Below are the code and all the weights of a small trained network. Each question names an input and a class and asks about switching units off, where a switched-off unit gives its printed mean instead of its output.

import numpy as np


def w(rows, s, z=0):
    codes = np.array(rows[::2]) - 128.0
    scale = np.full(codes.shape[1], s)
    scale[-1] = z or s
    return codes * scale


def f(y):
    return y / 2 * (1 + np.tanh(0.7978845608 * (y + 0.044715 * y**3)))


def log_softmax(a):
    a = a - a.max(-1, keepdims=True)
    return a - np.log(np.exp(a).sum(-1, keepdims=True))


def net(x, mask):
    res = np.array(x, float).reshape(1, 3) / 4 @ E
    y = f(res @ A[0][:, :-1].T + A[0][:, -1])
    res = res + np.where(mask, y, B[0][:, -1]) @ B[0][:, :-1]
    return log_softmax(res[-1] @ U[:, :-1].T + U[:, -1])


A, B = {}, {}
E = w([
[64,102,108,124,71,167,110,139,98,171,149],'x0',
[132,146,179,200,50,47,54,79,211,84,163],'x1',
[15,23,83,133,145,66,160,74,39,2,159],'x2',
],0.0098)
A[0] = w([
[163,182,156,131,124,189,99,197,159,156,68,180],'N0',
[159,167,215,140,122,176,149,125,148,186,103,48],'N1',
[127,153,81,97,182,238,227,202,30,115,98,209],'N2',
[19,162,143,59,54,113,123,174,101,197,171,12],'N3',
[115,113,113,122,148,136,141,116,98,37,169,105],'N4',
[112,135,129,85,162,233,131,111,122,172,50,79],'N5',
[86,176,49,67,220,254,146,150,101,161,92,226],'N6',
[174,196,109,124,87,143,11,119,168,199,139,172],'N7',
[184,112,157,106,190,84,175,108,200,80,131,167],'N8',
[163,167,127,130,88,58,82,45,203,85,174,252],'N9',
[114,97,118,128,105,169,136,34,60,114,209,212],'N10',
[126,182,175,160,44,130,93,112,137,120,164,209],'N11',
],0.007,0.0018)
B[0] = w([
[110,136,161,108,124,105,237,105,69,56,201,205],'N0',
[102,67,105,74,137,88,163,93,9,166,253,182],'N1',
[89,52,174,184,93,81,138,132,187,118,80,254],'N2',
[112,154,83,83,67,70,115,213,60,128,188,160],'N3',
[135,72,236,162,134,93,176,64,29,120,218,180],'N4',
[145,112,155,116,83,141,172,61,161,68,132,187],'N5',
[112,114,129,167,50,163,171,33,154,169,112,242],'N6',
[192,54,179,164,58,139,144,146,73,85,175,210],'N7',
[29,170,81,127,79,127,187,169,141,232,149,164],'N8',
[50,10,150,154,30,147,205,138,141,110,69,208],'N9',
[185,115,81,147,156,62,187,120,143,86,123,185],'N10',
[218,116,124,189,155,187,205,115,168,130,164,179],'N11',
],0.006,0.012)
U = w([
[104,125,125,130,49,62,239,165,105,123,145,252],'0',
[177,97,160,85,114,80,212,109,32,60,180,111],'1',
[145,55,167,188,73,176,162,78,214,113,83,176],'2',
[180,111,125,254,156,197,138,179,205,112,104,149],'3',
[135,177,105,71,144,87,75,169,186,157,120,4],'4',
[177,154,128,64,140,181,35,175,123,111,101,4],'5',
[143,200,113,113,199,160,51,135,134,182,110,4],'6',
],0.0064,0.0018)

Each question gives the input, the list of numbers given to net, and the class t.
The units are the neurons (one row each of A and B). Each row of codes is followed by its name. A weight is (code - 128) times the scale printed after its matrix; where a second scale follows, it is the last column's (A, B and U).
mask holds one flag per neuron, in row order. A switched-off neuron (its flag False) gives its mean, the last column of its row in B, instead of its output. The means were averaged over made-up inputs and are rounded, as every weight is.
A unit's drop is (log p(t) with every unit on - log p(t) with that unit switched off) / (log p(t) with every unit on - log p(t) with every unit switched off).
The circuit of an input: a set's keep is (log p(t) with only the set's units on - log p(t) with every unit switched off) / (log p(t) with every unit on - log p(t) with every unit switched off). Starting from all 12 units, units are removed one at a time, each time the one whose removal leaves the highest keep (on an exact tie, the one counted first), for as long as the keep stays at least 0.8.
circuit, biggest first: the units of the circuit, biggest drop first
top k neurons: the k neurons with the biggest drops, biggest first
drop of u: that unit's drop, to one decimal
input [-7,4,-8], class 1: circuit, biggest first -> N1
input [-3,-5,-3], class 2: circuit, biggest first -> N6, N2
input [4,-5,-2], class 2: top 2 neurons -> N6, N2
input [-3,4,-7], class 1: circuit, biggest first -> N1, N0
input [3,-7,6], class 2: circuit, biggest first -> N2, N6
input [-5,3,-6], class 1: circuit, biggest first -> N1, N0
input [0,-3,0], class 3: circuit, biggest first -> N9, N1, N0
input [0,-8,-8], class 1: top 3 neurons -> N0, N1, N9
input [-8,7,-7], class 0: circuit, biggest first -> N8, N1
input [5,-6,-2], class 2: top 3 neurons -> N6, N2, N5
input [2,0,-7], class 1: drop of N1 -> 0.1
input [5,7,-7], class 1: drop of N1 -> 0.3
input [-1,-7,-3], class 2: drop of N6 -> 0.3
input [-3,-7,-4], class 2: circuit, biggest first -> N6
input [3,-5,-6], class 1: drop of N0 -> 1.0
input [0,-6,-2], class 2: circuit, biggest first -> N6, N2
input [3,-6,3], class 2: top 2 neurons -> N2, N6
